In the rows, 128 means zero.
Known rows:
minu: [123 113 230 155 105 188 106 132 167  48  80 134  98 215 135 142 150 161
  46 163 149 157  84 187 165  72 114 176 139  45  78 171 194 117 176 133
  65  89]
tromo: [132 130  85 104 159 166 130 185 125 161  93 117 132 124 133  89 150 145
 113 158 114 140 123  84  91 172 121 109 117 175 104 123 124  95 147 182
 173 118]
zofam: [129 133 128 120 130 136 116 124 137 104 131 133 114 131 135 133 145 135
 137 148 116 122 130 134 134 117 128 135 126 137 120 131 128 133 130 124
 128 140]
brabu: [127 153 149 113 127  97  95 108 134  83 129 160 139 139 138  91 128 163
 105 149 134 142 108 155 103 118 127 125 120 133 123  74 144 129 135 150
  61 145]
boga: [132 132  90 140 138 109 155 109 102 178 148 107 123 117 139 127 105  92
 160  99 125 100 113 128 104 156 129 105 143  93 144 109 136 138 137 130
 111 115]
kifam: [132 147 132 107 125 120 117 133 166  77 158 153 132 110 119 107 114 148
 136 139 154 147 121 108 102 103 123 150 112 192 117  98 104 103  86 142
 128 167]
tebese: [ 84 114 165 143 136 127 135 144 112 187 156 108 103  90 115 134 131 105
 114  93 163 112 121 134 129 155 132 102 122 109 147 153 107 129 100  95
 142 112]
fluson: [167 135 218 144 128  83 114 112 126 151 181 116 101  81 124 135 100 110
 120 123 138 102 159  67 184 173 119 138  86 120 138 143  64 134 135 166
 150 156]
katrus: [182 100 118 161 142  96 122 115 108 110  98 136 178 151 115 114 153 113
 121 133 121 120 154 147 149  84 172 138 152 140 147 127 168 107 181 112
 105 138]
storuk: [107  86 130 128  90 115  93 112 180 125  74 146 135 141 133 155  94 194
 165 128  72 126 160 128 137  98 132 145 112 145  88 105 158 185 125 108
 162 158]
skuvam: [125 126 126 128 126 127 129 129 124 132 136 129 121 120 129 124 133 128
 131 125 133 122 127 129 132 127 132 128 127 126 132 127 124 127 130 126
 124 125]
lemuzor: [122 142 145 130 125  74 117 117 117 117 134 147 160 121 128  88  92 145
  96 103 156 141 102 144 102 139 125 110 125 119 137  70 148 119 128 149
  51 128]
risi: [ 96 123 173 122 139 156 108 138 144 132 138 125  79 116 129 146 172 140
 129 144 122 123 124 140 131 127 125 126 113 128 118 156 106 139 115 101
 159 133]
fleki: [135 129 146 119 124 121 129 132 119 112 124 127 138 118 121 132 132 132
 120 128 132 139 125 131 160 134 128 126 133 135 138 139 114 129 110 109
 122 135]
drakol: [178 135 206 142 134  94  88  97 130 124 157 131  96 112 138 129 137 131
 112 158 107  96 159  93 179 145 134 140  92 118 129 129  86 134 168 171
 124 168]
vugada: [140 142 150 113 124 131 114 132 133  95 121 132 129 126 127 134 148 140
 124 147 118 138 130 141 159 121 130 137 128 148 126 145 112 134 117 105
 122 138]
kaplum: [139 131  91 105 159 153 133 200 103 159  68 112 155 119 125  84 146 144
 101 147 116 152 123  83 116 188 122 108 129 169 114 129 133  93 150 181
 148 111]
kliso: [119 126 132 139 127 107 148 127 113 157 139 118 140 116 120 123 103 104
 124  99 148 128 118 124 128 141 131 118 132 114 143 127 136 125 119 128
 113 112]
rufluk: [125 129  97 112 153 155 137 178 120 165 103 116 131 115 126  96 132 129
 115 136 125 135 124  89  94 170 122 107 121 162 115 121 130 101 142 174
 164 118]
grupliklur: [140 131  77 142 109 141 119  81 114 131 111 121 110 184 171 126 147 120
 132 168  86 114 149 164 133 115 129 139 141  77 127 115 175 144 183 159
  88  96]
keklor: [140 132  96 100 160 162 122 195 113 150  73 115 146 129 128  91 151 143
 101 157 113 148 126  91 120 179 122 114 128 179 110 130 130  98 149 176
 153 113]

Facts:
birivi η plaklunem; birivi η boga; brabu η lemuzor; brepum η fluson
brisa η pasku; broski η brepum; brotum η riti; brozin η flusam
butris η flukeme; damel η fuflom; digas η fledizis; digas η sesoku
diston η kune; diston η lofuram; drakol η klonam; dretok η kaplum
dretok η sistin; dretok η tromo; drites η kaplum; drites η finosom
drites η flisa; drites η trugisum; drufal η rufluk; fabrel η pesti
fabrel η tebese; fasis η fluzem; fesa η sesoku; flafer η midek
flisa η sistin; flodron η taskal; flusam η brozin; fluson η klonam
fluzem η refun; fluzem η fasis; fuflom η ledim; fuflom η damel
fuzu η zugrom; fuzu η toklol; fuzu η platur; gabes η gegri
gabes η madris; gegri η gabes; gegri η madris; gova η kliso
gretri η trama; grife η riti; grupliklur η ridimel; gulim η fledizis
kaplum η finosom; keklor η finosom; keklor η rufluk; kifam η gapu
kliplofla η kegrem; kune η tazur; kune η lofuram; laduros η stotrik
ledim η fuflom; legrer η boga; lofuram η tazur; lotris η damel
mifle η ledim; minu η toklol; minu η sefun; minu η platur
pasku η kegrem; pesi η mifle; pladrun η plasa; plaklunem η batretro
plaklunem η legrer; pliplu η dreves; plusan η flusam; plusan η dudra
risi η klife; rufluk η drufal; rutrus η klonam; rutrus η fluson
sefun η midek; sesoku η fesa; sista η drites; sista η finosom
sista η keklor; sistin η dretok; sistin η sista; skebri η grokin
skezudror η drevuk; skuvu η modas; skuvu η tebese; storuk η flukeme
storuk η kliplofla; supoza η stotrik; supoza η laduros; tadel η kliso
taskal η flumidi; tazur η sabrer; tepluk η putil; timufas η flukeme
timufas η pasku; timufas η butris; timufas η nubek; togur η riti
toklol η fuzu; trama η flusam; tromo η flisa; trosus η diston
trosus η vesto; trupak η fluzem; vaplotis η bruskim; vesto η trosus
vesto η tazur; vesto η lofuram; vodrok η keklor; vugada η grivak
zofam η plodra; batretro Θ boga; bester Θ pliplu; bester Θ tadel
bester Θ pupem; birivi Θ broflen; boga Θ birivi; brabu Θ fluzem
brepum Θ broski; breva Θ pladrun; brisa Θ timufas; brisa Θ pasku
broflen Θ batretro; broski Θ rutrus; brozin Θ mibamo; brozin Θ plusan
brubiber Θ lotris; bruskim Θ plaklunem; butris Θ flukeme; butris Θ kegrem
damel Θ ledim; damel Θ pesi; dreves Θ pupem; dudra Θ mibamo
dudra Θ brozin; dudra Θ plusan; fabrel Θ pesti; fabrel Θ klife
fabrel Θ dratil; fasis Θ brerodon; fesa Θ pavor; fledizis Θ gulim
fleki Θ grivak; flodron Θ breva; flodron Θ plasa; flukeme Θ kliplofla
fluzem Θ trupak; fuflom Θ damel; futirum Θ drevuk; fuzu Θ toklol
gabes Θ gegri; gabes Θ madris; gapu Θ fluzem; gegri Θ gabes
giklus Θ kifam; giklus Θ manevun; gova Θ klepi; gova Θ tadel
grivak Θ vugada; grivak Θ fleki; grivak Θ sonek; grupliklur Θ ridimel
kagil Θ brotum; katrus Θ tadel; katrus Θ bester; kiklalur Θ futirum
kletru Θ rutrus; kletru Θ fluson; klife Θ putil; klife Θ tebese
kliplofla Θ brisa; kloflum Θ grobrun; klonam Θ kletru; kune Θ vesto
legrer Θ plaklunem; lemuzor Θ trupak; lemuzor Θ gapu; lofuram Θ vesto
lofuram Θ tazur; lotris Θ ledim; lotris Θ fuflom; madris Θ gegri
madris Θ gabes; manevun Θ refun; mibamo Θ dudra; midek Θ toklol
mifle Θ fuflom; minu Θ toklol; mutik Θ flusam; mutik Θ plusan
pesi Θ lotris; pladrun Θ breva; pladrun Θ taskal; plaklunem Θ broflen
plasa Θ pladrun; plasa Θ taskal; plasa Θ flumidi; plusan Θ mibamo
plusan Θ dudra; refun Θ kifam; refun Θ giklus; refun Θ fasis
refun Θ gapu; risi Θ dratil; risi Θ putil; rufluk Θ drufal
runen Θ bufem; runen Θ fleki; sefun Θ zugrom; senul Θ ridimel
sesoku Θ pavor; sista Θ rufluk; sista Θ tromo; sista Θ zigo
skuvu Θ tebese; skuvu Θ risi; sobras Θ futirum; sonek Θ bufem
sonek Θ fleki; stirotur Θ togur; stirotur Θ kagil; stotrik Θ supoza
supoza Θ stotrik; taskal Θ plasa; tazur Θ kune; tebese Θ fabrel
tebese Θ skuvu; tepluk Θ dratil; tepluk Θ putil; trama Θ plusan
trasken Θ fesa; trasken Θ fledizis; tromo Θ flisa; trupak Θ fluzem
vaplotis Θ skito; vaplotis Θ broflen; vugada Θ fleki; zigo Θ sistin

Rows:
No name comes twice in this set of rows, the named rows included.
[155 130 234 156 130  49 113  92  85 184 154 112 123  94 133 119  90 110
  78 104 133  96 140 101 189 208 123 105  95  54 154 114 105 147 166 175
  79 124]  klonam
[113 147  91 110 128 148 121 126 141 106 143 131 105 134 144 116 163 133
 157 150 124 135 123 163 117 103 138 127 148 164 125 123 132 126 103  94
 112 141]  gretri
[131 136  94  94 170 174 107 182 117 147  60 123 123 147 148  84 177 163
 101 186  85 140 118 105  93 175 120 103 117 162  94 114 139 104 176 196
 146 120]  sista
[121  86 112 136  67  90 118 102 152 144  66 129 164 150 137 156  53 170
 160  99  74 128 154 137 153 129 126 129 131 103 108 102 184 189 133 119
 124 132]  butris
[116 131 123 133 133 133 129 125 139 141 148 130 107 118 131 129 125 123
 142 127 135 116 123 120 102 126 127 126 122 133 124 121 121 128 123 130
 144 133]  zigo
[ 89 116 167 135 132 133 131 146 119 168 147 111  99 100 121 141 138 116
 111 106 151 121 118 132 127 149 127 113 119 107 137 155 110 135 106 101
 151 114]  klife
[121 137  82 111 155 170 136 176 144 155 119 116 118 111 123 108 137 131
 139 138 133 137 130  72  91 149 123 129 117 190 108 136 106  94 120 166
 201 134]  drufal
[181 100 111 159 145 111 134 125 122 109 112 130 175 136 107 122 147 106
 131 127 132 119 158 119 152  80 173 145 153 166 145 138 148  98 165 107
 133 146]  bester
[128  96  97 125  78 118 115 116 178 123  81 130 146 143 133 160  66 171
 175 114  67 130 166 120 156 107 124 152 125 150  98 113 159 175 115 109
 163 147]  brisa
[126  89  99 132  71 107 127 116 164 141  83 127 161 135 126 161  47 166
 173  90  80 129 162 116 155 117 127 142 128 130 107 114 166 173 117 114
 156 140]  kliplofla
[128 143 128 116 122 113 129 141 158  97 157 149 143 104 110 101  98 135
 131 112 167 147 120  99 100 114 124 141 118 187 124  97 108 100  89 140
 132 152]  brerodon
[131 150 141 113 125 105 104 120 147  85 144 155 133 121 132  98 122 152
 126 145 141 142 116 132 108 112 127 133 119 167 123  86 121 112 113 140
  91 156]  trupak
[137 121  55 156 104 138 159 107 125 158 150 102 122 140 141 133 101  78
 146 113 128 118 150 114 126 121 132 149 138 115 146 138 150 112 137 152
 149 100]  ridimel
[ 98 118 177 125 139 146  95 125 127 137 124 131  80 134 140 141 182 148
 114 154 111 120 123 162 135 132 127 115 116 102 119 148 121 151 131 102
 132 128]  tepluk

Now the same elements, written a new way:
Known rows:
rutrus: [150 150 193 151 133 138 141 210 105 186 130 115 152 175 108 137 153 136
 129 156  91 156 115 114  41 111]
pupem: [136 125 142 131 129 128 128 127 115 131 132 131 125 124 128 140 129 125
 130 117 133 127 130 121 132 127]
gabes: [ 82 111 175 102 198 109 100 163 100  87 120  93 193 158 113  63 131 162
 136 130 152 152 145 197 167  81]
skebri: [121 128 156 139 138 119 118 132 119 133 138 133 130 134 128 152 128 124
 128 125  97 136 129 113 118 129]
sesoku: [135 119 133 133 115 126 127 124 112 132 123 127 128 122 130 124 125 116
 133 123 152 116 132 133 136 130]
breva: [ 96 111  76 103 130 172 126 151 104 121  87 129 109  87 135 131 146  87
 168 176 103 143 132 138 103 127]
sonek: [143 145  75 118 107 112 125  98 130 126 166 141 170 159 190  90 110  93
 134 136 118 173 126 144 105  93]
kanidu: [135 125 138 132 128 128 128 128 117 131 131 129 125 126 128 136 127 125
 129 121 131 127 133 122 131 127]
drites: [122 154 134 109 164 116 135 122 147 138 127 189 154 108 124 158 129 202
 108 217  74 136  73  99 159 121]
gegri: [ 85 111 172 104 192 109 101 160 100  92 120  96 187 157 114  73 130 159
 134 132 148 150 143 193 163  85]
kifam: [121 126 161 139 139 118 120 132 120 134 136 136 130 133 130 153 130 125
 125 122 102 135 130 111 117 126]
plodra: [149 120 120 130 118 131 135 123 115 131 126 125 124 119 126 123 129 121
 132 116 167 114 134 133 142 128]
grupliklur: [115 125 151 136 136 120 120 134 121 133 134 132 131 134 133 146 128 124
 128 128 100 137 130 118 118 128]
mibamo: [ 96 144 143  65  74 124 126 126 138 113 117 146  97 164 120 136 109 134
  69 141 164  86 143 147  77 127]
fuzu: [106 145 154 127 141 171 131 160 155 114 201 102  75 105 160 121 145 128
  69  90  76 138 131  95 155  79]
fledizis: [148 116 112 128 103 133 135 122 109 131 120 121 127 118 127 106 126 114
 134 115 182 108 133 143 148 128]
grivak: [157 145  49 116  91 117 128  88 125 124 163 137 173 156 196  66 108  85
 137 134 147 168 128 155 113  88]
trupak: [ 74 155 153 216 151 124 126 132 208 156  63 143 128 156 186 139 144 132
 184  83 146 105 124 131 117 116]
gapu: [110 148 114 190 131 142 140 122 192 149  64 133 121 142 171 106 140 131
 176  81 198  89 126 148 139 118]
batretro: [127 102 114 145  80 119 134 122 129 138 120 114 143 104 118  84 105 110
 125 114 156 117 114 150 146 148]
klonam: [193 140 116 134  89 165 166 193 103 180 100  96 144 154 107  67 151 130
 132 146 203 117 114 157  79 113]

Rows:
No name comes twice in this set of rows, the named rows included.
[133  99 104 145  72 123 137 119 127 139 115 109 141 100 115  76 103 109
 124 109 175 110 116 156 152 148]  boga
[112 134 137  97 100 125 128 127 130 123 123 136 112 145 124 133 119 131
 100 134 147 108 138 135 105 125]  mutik
[135 124 119 144 115 133 133 122 130 137 108 124 127 125 138 111 128 121
 142 109 176 105 130 142 142 128]  refun
[154 146 175 148 127 141 144 198 107 178 124 113 148 170 111 124 151 135
 130 153 110 148 113 122  55 111]  drakol
[105 124 177 144 138 108 110 136 113 135 137 137 136 135 134 161 127 121
 130 125  86 141 133 108 111 129]  digas
[ 74  89 158 169  86  97 124 136 159 150 139 107 165 111 105  88  87 110
 102 115  53 149  87 129 114 172]  birivi
[ 90 149 175 136 156 167 126 167 158 112 211 104  73 112 163 140 148 128
  64  92  42 148 129  84 144  75]  minu
[126 148  93 126 113 104 116 103 131 127 171 145 175 166 193 103 112  90
 134 141  87 184 126 135  91  92]  vugada
[118 144 130 129 129 176 136 155 155 111 195  94  71 102 158 107 144 125
  74  93 106 126 133 110 163  83]  sefun
[153 144  95 103 136 134 149 113 135 136 117 170 143  95 121 123 130 186
 112 193 150 112  82 123 179 124]  trugisum

Now the same elements, written a new way:
Known rows:
kaplum: [187 118  55 154 130  74 158  72  88 118  98 116 134 152 150 115 128  50
 123  88 109 144 151 176 158 158 174 152 119 159 133 150 144 150 105 115
 163 144 146 119 180 149 133]
brozin: [131 108 138 142 170  77  34 149 118 143 144 142 120  93 106 200  63 142
 103  70 155 118 128 165  66 121 113 126 153 137 149 133  90 116 155 118
 117 189 121 122  85  86  93]
kifam: [171 117 143 121 121 146  90 102 163 169 103 155 124  95 169  91 180 145
 121 126 129 102 115  97 111 162  95 107 108  69 117 158 108 105 116 162
 117 143 127 119 129 141 127]
pasku: [174 192 148 185 134 117 105 220 163 124 166 139 179 142 162  87 145 116
 136 150 139 162 125 141 129 170 124 111  98 163 187 120 158 177 146 151
 172 102  79 131  83 166 167]
gova: [143 138 158 127 149 101 168 140 108 134 140 173  95 113  77 106 103 178
 115 151  63 128 146 155 157 119 132  95 113 112 143 112 106  83 134  68
 106 117 137 153 145 103 104]
diston: [125  96 204 143 129  90 118  84 113 127 124 163  74 188  81 117 163 138
 140 170 139 103  98  25 110 102 164 181 175 113 101 121 123 121 124 145
  92  82 159 118 120 144 122]
flafer: [ 66 174 166 118 112 146 138 116 139 146  68 128  90 147 120 127 115 164
 145  95 136 170 121  94 160 130 133  88  78  84  93 113 148 151  97 133
 156 134  99 117 112 104 126]
sefun: [ 67 156 172 102  97 147 158 122 123 140  81 123 101 157 126 141 104 161
 148  80 122 175 137 114 170 112 132 117  74  87  87 117 152 162 102 114
 161 128  94 122 115  87 126]
brisa: [141 191 174 187 134  95 116 204 167 132 165 156 141 133 145  72 142 132
 117 157 149 163 148 126 144 163 133  89  90 174 187 105 140 145 143 140
 189 115  95 117  76 165 154]
tepluk: [ 28  71 115 149  96 130 140 122 109 128 112 114  88 132 141 133  91 145
  94 136 104 114 133  80 140 136 110 112 111 155 143 104 129 104 131  98
 123 142 151 113 138 159  93]
fluzem: [170  98 139 112 113 149  98 112 150 161 120 150 139 104 169 108 168 144
 123 122 117 108 129 118 106 146  90 137 114  77 118 161 107 110 127 146
 117 136 129 128 129 127 129]
brotum: [120 154 122 137 147 138 108 119 141 131 115 130 115 111 115 114 133 131
 121 139 153 118 110 112 124 143 126  93 134 118 121 123 124 121 126 155
 116 138 125 125 123 134 125]
flisa: [185 143  40 159 136  93 147  75  95 104 100 106 135 154 148 117 146  31
 131  99 144 139 146 181 146 173 168 150 122 152 132 156 148 175 107 134
 153 136 141 121 162 153 139]
sabrer: [140  77 194 131 117 103 127  99 102 119 142 156 108 202  96 136 157 125
 150 164 121 104  92  51 100  90 160 218 182 109 103 130 130 145 130 141
  85  73 150 133 123 142 130]
giklus: [164  84 162 107  99 131 116 113 141 169 134 155 131 104 172 105 166 152
 118 116 111 115 152 121 114 133  98 144 106  91 120 158 105  99 131 125
 133 131 138 116 123 128 122]
ridimel: [142 136 103 125 137 154 116 133 127 118 129 114 154 133 136 138 129 118
 136 133 135 120 103 140 111 134 118 137 141 111 125 139 137 152 130 145
 107 122 113 139 130 125 137]
breva: [124 150 119 126 131 144 126 135 128 117 131 119 125 131 120 126 138 118
 134 143 158 123 133 143 125 133 120 125 128 123 128 132 129 147 135 148
 123 118 125 132 113 128 131]
brerodon: [173 107 139 122 114 146 101 116 146 160 117 148 140 109 166 104 169 137
 125 120 120 112 123 115 107 150 102 130 113  83 120 159 116 118 125 150
 117 133 123 122 131 133 133]
katrus: [163 126 157 120 142 105 174 150  99 127 149 169 112 124  80 113  95 178
 121 141  39 131 142 174 152 117 126 118 115 109 147 117 114  97 137  53
  97 108 127 161 157  98 103]
klife: [ 49  54  85 142  86 148 138 135 100 119 125 100 130 148 163 153  86 132
 107 129  87 109 114  99 124 132 100 146 120 144 148 120 139 138 134  98
 106 126 135 128 147 157 101]
fleki: [127 156 109 128 133 148 120 134 135 115 129 116 129 129 122 128 142 112
 138 149 168 124 124 142 118 140 119 119 129 119 126 135 128 151 131 159
 115 118 122 132 112 135 134]

Rows:
No name comes twice in this set of rows, the named rows included.
[170 137  57 154 133  82 156  78  94 107  98 113 120 150 138 110 144  42
 122 109 150 149 161 185 158 163 168 140 115 161 130 150 141 157 112 125
 162 137 146 112 154 145 137]  tromo
[ 66  89  63 155 107 171 108 133 111 116  99  95 140 146 168 146  98 119
 116 135 106 100  79  84 112 161 101 121 124 120 145 128 150 156 118 143
  83 131 115 133 152 165 110]  putil
[134 120 186 150 142 104 102  79 128 126 109 161  75 182  80 109 170 129
 145 179 149  96  72  10 103 115 164 160 175  98  95 122 130 128 115 179
  81  86 150 121 117 156 128]  vesto
[116 133 131 122 122 129 136 134 123 123 139 130 123 129 123 135 123 128
 132 133 144 128 141 146 129 118 121 132 132 133 127 127 121 125 138 126
 130 122 129 130 118 123 129]  kletru
[126  66 213 124 110  87 142  99  93 121 157 154  93 204  87 143 150 136
 152 165 122 104 119  58 109  77 161 231 175 129 106 124 125 131 143 121
  98  70 160 128 117 133 124]  lofuram
[174 176 120 144 179 130 132 137 123 130 111 166 112 112  78  92 119 166
 129 157  67 116  90 136 140 159 131  61 119  72 136 119 121 107 116 118
  68 119 110 159 165 117 116]  tadel
[175 167 151 169 118 113 119 231 149 118 191 133 199 159 171 104 136 111
 136 144 129 163 140 173 123 150 119 147 101 172 192 127 158 192 160 124
 180  91  80 141  80 152 170]  flukeme
[141 187 176 198 137  91 105 197 182 144 149 163 140 123 144  64 144 144
 109 152 131 162 136 103 147 172 132  65  90 170 183  98 140 134 139 144
 189 125  96 119  83 170 158]  storuk
[167 121 137 113 141 120 169 153  98 120 153 155 131 131 100 128  98 163
 131 138  53 129 135 182 142 115 126 140 122 108 143 126 117 117 143  64
  93 105 121 162 152  99 111]  dreves
[204  98  46 143 119  87 167  87  78 109 111 106 167 169 160 139 122  37
 131  75  98 145 148 197 145 149 168 191 126 161 139 162 151 169 112  99
 157 133 140 132 183 140 140]  finosom

